Below is a small trained network, with its code and all its weights. Each question gives an input and a class and asks what happens when units are switched off, that is, made to give their printed mean instead of their output.

import numpy as np


def w(rows, s, z=0):
    codes = np.array(rows[::2]) - 128.0
    scale = np.full(codes.shape[1], s)
    scale[-1] = z or s
    return codes * scale


def norm(h):
    return h / np.sqrt((h * h).mean(-1, keepdims=True) + 1e-5)


def f(y):
    return y / 2 * (1 + np.tanh(0.7978845608 * (y + 0.044715 * y**3)))


def log_softmax(a):
    a = a - a.max(-1, keepdims=True)
    return a - np.log(np.exp(a).sum(-1, keepdims=True))


def net(x, mask):
    res = np.array(x, float).reshape(1, 4) / 4 @ E
    u = 0
    for l in range(4):
        y = f(norm(res) @ A[l][:, :-1].T + A[l][:, -1])
        res = res + np.where(mask[u : u + 9], y, B[l][:, -1]) @ B[l][:, :-1]
        u += 9
    return log_softmax(norm(res)[-1] @ U[:, :-1].T + U[:, -1])


A, B = {}, {}
E = w([
[56,66,144,134,76,123,172,128,97,151,98,148],'x0',
[63,214,80,130,175,227,212,88,91,103,120,114],'x1',
[155,80,93,104,83,248,94,178,148,105,120,177],'x2',
[183,214,195,93,25,123,170,181,158,202,103,107],'x3',
],0.017)
A[0] = w([
[87,32,139,125,57,82,144,135,130,143,125,134,100],'L0N0',
[185,136,141,121,41,82,114,145,136,146,122,124,85],'L0N1',
[130,117,133,132,140,134,115,123,133,130,139,123,60],'L0N2',
[188,138,130,124,157,117,85,132,133,130,136,132,41],'L0N3',
[180,65,134,132,88,117,66,134,133,132,137,135,2],'L0N4',
[138,114,140,125,137,2,118,126,135,133,125,119,89],'L0N5',
[134,36,122,124,180,89,71,132,130,120,126,128,81],'L0N6',
[208,136,129,127,162,106,72,134,144,124,135,124,96],'L0N7',
[183,54,130,125,84,169,76,140,140,124,126,129,60],'L0N8',
],0.035,0.0089)
B[0] = w([
[149,195,108,105,103,132,21,92,69,28,42,37,246],'L0N0',
[176,86,160,180,87,130,234,57,185,61,204,190,229],'L0N1',
[132,133,118,192,82,129,167,146,114,101,112,163,133],'L0N2',
[152,194,70,154,100,127,50,96,128,89,81,79,178],'L0N3',
[121,49,149,76,189,103,203,213,235,140,32,68,218],'L0N4',
[103,114,103,76,185,95,131,227,96,237,124,184,254],'L0N5',
[174,81,173,185,90,139,224,41,192,77,216,177,254],'L0N6',
[125,163,129,82,101,135,47,98,55,33,47,54,213],'L0N7',
[106,162,72,109,151,113,82,199,38,254,182,231,233],'L0N8',
],0.028,0.023)
A[1] = w([
[44,69,178,155,55,124,95,123,70,163,77,141,3],'L1N0',
[116,73,177,87,110,114,58,104,128,156,186,119,44],'L1N1',
[106,105,159,120,122,130,72,142,157,175,124,111,73],'L1N2',
[97,116,114,70,197,174,191,156,154,161,99,119,43],'L1N3',
[114,134,162,147,169,3,96,125,108,168,151,101,52],'L1N4',
[116,102,154,109,169,152,104,130,164,170,173,101,52],'L1N5',
[121,166,131,142,89,91,67,130,140,107,97,61,69],'L1N6',
[95,47,143,143,167,139,67,89,135,119,164,137,38],'L1N7',
[77,158,151,131,161,205,168,126,162,136,124,72,47],'L1N8',
],0.032,0.005)
B[1] = w([
[186,172,31,68,147,99,61,42,172,153,174,126,154],'L1N0',
[102,221,160,110,163,123,123,118,179,170,159,85,127],'L1N1',
[99,156,145,113,161,84,155,138,151,122,152,98,133],'L1N2',
[104,147,175,181,152,120,170,246,58,105,140,103,246],'L1N3',
[182,127,43,149,84,86,99,70,124,241,117,212,203],'L1N4',
[169,52,168,150,148,154,97,152,104,114,119,142,136],'L1N5',
[133,119,171,174,113,161,91,143,36,81,67,40,234],'L1N6',
[165,108,149,195,106,117,72,89,138,149,120,126,168],'L1N7',
[148,37,167,109,192,99,117,163,250,144,84,73,213],'L1N8',
],0.02,0.014)
A[2] = w([
[94,178,88,141,214,206,187,106,120,157,97,74,43],'L2N0',
[103,145,101,97,141,139,84,187,109,208,151,177,24],'L2N1',
[63,178,125,85,149,85,139,132,117,197,163,128,105],'L2N2',
[126,161,163,119,72,137,154,155,134,150,170,133,63],'L2N3',
[114,181,144,101,116,149,176,132,147,171,130,117,40],'L2N4',
[94,131,155,107,107,116,94,123,129,188,163,151,1],'L2N5',
[83,163,122,126,150,160,188,141,143,139,139,111,28],'L2N6',
[105,112,107,92,106,252,92,204,138,117,148,152,48],'L2N7',
[170,198,196,107,32,125,157,154,145,179,111,106,66],'L2N8',
],0.038,0.0047)
B[2] = w([
[177,107,65,15,25,25,135,116,111,39,101,241,168],'L2N0',
[117,172,105,206,174,194,155,140,3,215,124,160,253],'L2N1',
[199,155,127,144,113,234,93,154,98,144,109,196,187],'L2N2',
[182,145,144,143,75,117,168,119,159,69,92,136,151],'L2N3',
[186,129,129,112,96,103,144,95,132,138,105,157,135],'L2N4',
[109,84,105,103,137,147,89,161,119,116,155,76,155],'L2N5',
[137,36,107,68,92,136,136,172,121,96,168,174,147],'L2N6',
[164,110,92,126,139,38,126,31,96,225,115,148,175],'L2N7',
[175,43,79,147,112,66,55,23,156,137,108,187,162],'L2N8',
],0.022,0.02)
A[3] = w([
[52,62,52,170,254,159,145,90,98,48,160,136,50],'L3N0',
[62,164,158,87,71,176,185,191,84,104,159,65,89],'L3N1',
[82,195,119,118,130,169,150,140,161,121,158,110,83],'L3N2',
[101,190,168,123,170,164,237,178,150,123,163,140,150],'L3N3',
[104,235,163,132,168,119,124,147,150,145,163,104,87],'L3N4',
[46,172,131,115,147,101,131,165,149,111,181,134,110],'L3N5',
[120,78,154,167,98,143,171,57,200,116,236,164,124],'L3N6',
[141,176,96,86,104,133,212,111,79,77,92,163,254],'L3N7',
[48,163,142,153,123,96,142,127,94,118,181,127,87],'L3N8',
],0.03,0.0078)
B[3] = w([
[193,176,100,15,3,70,173,92,129,129,127,210,155],'L3N0',
[144,43,200,154,80,48,97,179,77,148,104,142,133],'L3N1',
[143,118,144,113,107,128,87,144,159,126,129,176,128],'L3N2',
[61,172,144,87,97,187,106,108,121,149,153,79,144],'L3N3',
[99,49,137,157,131,148,124,118,68,127,91,128,128],'L3N4',
[139,103,113,163,106,132,143,91,60,91,131,166,129],'L3N5',
[40,122,168,223,170,211,133,117,195,122,206,84,210],'L3N6',
[18,191,158,144,138,193,115,114,139,185,191,72,251],'L3N7',
[95,132,140,130,113,94,123,93,153,132,174,168,128],'L3N8',
],0.021,0.028)
U = w([
[134,68,154,60,146,66,176,217,184,130,127,149,88],'0',
[133,94,153,202,85,169,173,16,204,78,249,180,90],'1',
[124,149,74,140,164,136,97,142,53,243,157,182,129],'2',
[122,210,90,54,96,139,7,72,99,33,76,31,113],'3',
[72,174,191,164,163,224,95,190,116,124,157,45,255],'4',
],0.012,0.009)

Each question gives the input, the list of numbers given to net, and the class t.
The units are the neurons (one row each of A and B). Each row of codes is followed by its name. A weight is (code - 128) times the scale printed after its matrix; where a second scale follows, it is the last column's (A, B and U).
mask holds one flag per neuron, layer by layer. A switched-off neuron (its flag False) gives its mean, the last column of its row in B, instead of its output. The means were averaged over made-up inputs and are rounded, as every weight is.
A unit's drop is (log p(t) with every unit on - log p(t) with that unit switched off) / (log p(t) with every unit on - log p(t) with every unit switched off).
The circuit of an input: a set's keep is (log p(t) with only the set's units on - log p(t) with every unit switched off) / (log p(t) with every unit on - log p(t) with every unit switched off). Starting from the 12 units with the biggest drops (on a tie, the unit counted first), units are removed one at a time, each time the one whose removal leaves the highest keep (on an exact tie, the one counted first), for as long as the keep stays at least 0.8.
units of the circuit, in order: the units of the circuit, biggest drop first
top k neurons: the k neurons with the biggest drops, biggest first
top k neurons in layer l: the k neurons of layer l with the biggest drops, biggest first
drop of u: that unit's drop, to one decimal
input [7,-3,-6,8], class 1: units of the circuit, in order => [L0N1]
input [7,5,6,-6], class 3: top 3 neurons => [L0N6 L0N1 L0N5]
input [6,-1,5,7], class 1: top 2 neurons => [L0N1 L0N7]
input [-4,7,7,-3], class 0: top 2 neurons => [L0N0 L0N7]
input [-3,-5,-2,-3], class 0: top 2 neurons => [L0N4 L0N5]
input [-8,-3,6,-6], class 3: top 3 neurons => [L0N7 L0N3 L0N5]
input [-8,8,6,-4], class 0: top 2 neurons => [L0N0 L0N7]
input [-8,-7,2,2], class 3: top 2 neurons => [L0N7 L0N3]
input [1,0,-8,8], class 1: top 2 neurons => [L0N1 L0N8]
input [8,1,5,2], class 3: top 2 neurons in layer 0 => [L0N0 L0N5]
input [4,-7,5,-8], class 1: top 2 neurons => [L0N6 L0N5]
input [5,6,0,7], class 1: top 3 neurons in layer 0 => [L0N0 L0N4 L0N5]
input [-3,6,-5,4], class 0: top 3 neurons => [L0N0 L0N8 L0N7]
input [8,-1,-3,7], class 3: units of the circuit, in order => [L0N0]
input [-2,1,-6,-7], class 1: top 2 neurons => [L0N6 L0N8]
input [1,-2,0,-1], class 4: top 3 neurons in layer 1 => [L1N3 L1N8 L1N4]
input [-1,-7,1,6], class 0: top 3 neurons => [L0N4 L0N1 L0N6]
input [8,-3,4,-7], class 3: top 2 neurons => [L0N0 L0N1]
input [-3,-1,-6,-7], class 1: top 2 neurons in layer 0 => [L0N6 L0N8]
input [-8,-2,-5,-2], class 3: top neuron in layer 0 => [L0N7]
input [-4,-3,-1,6], class 1: top 2 neurons in layer 0 => [L0N1 L0N0]
input [1,-8,7,-4], class 0: top 2 neurons in layer 0 => [L0N4 L0N6]
input [6,6,4,-5], class 0: top 2 neurons in layer 0 => [L0N0 L0N7]
input [7,-1,2,6], class 3: top 2 neurons in layer 0 => [L0N0 L0N6]
input [-7,6,0,6], class 3: drop of L0N6 => 1.8
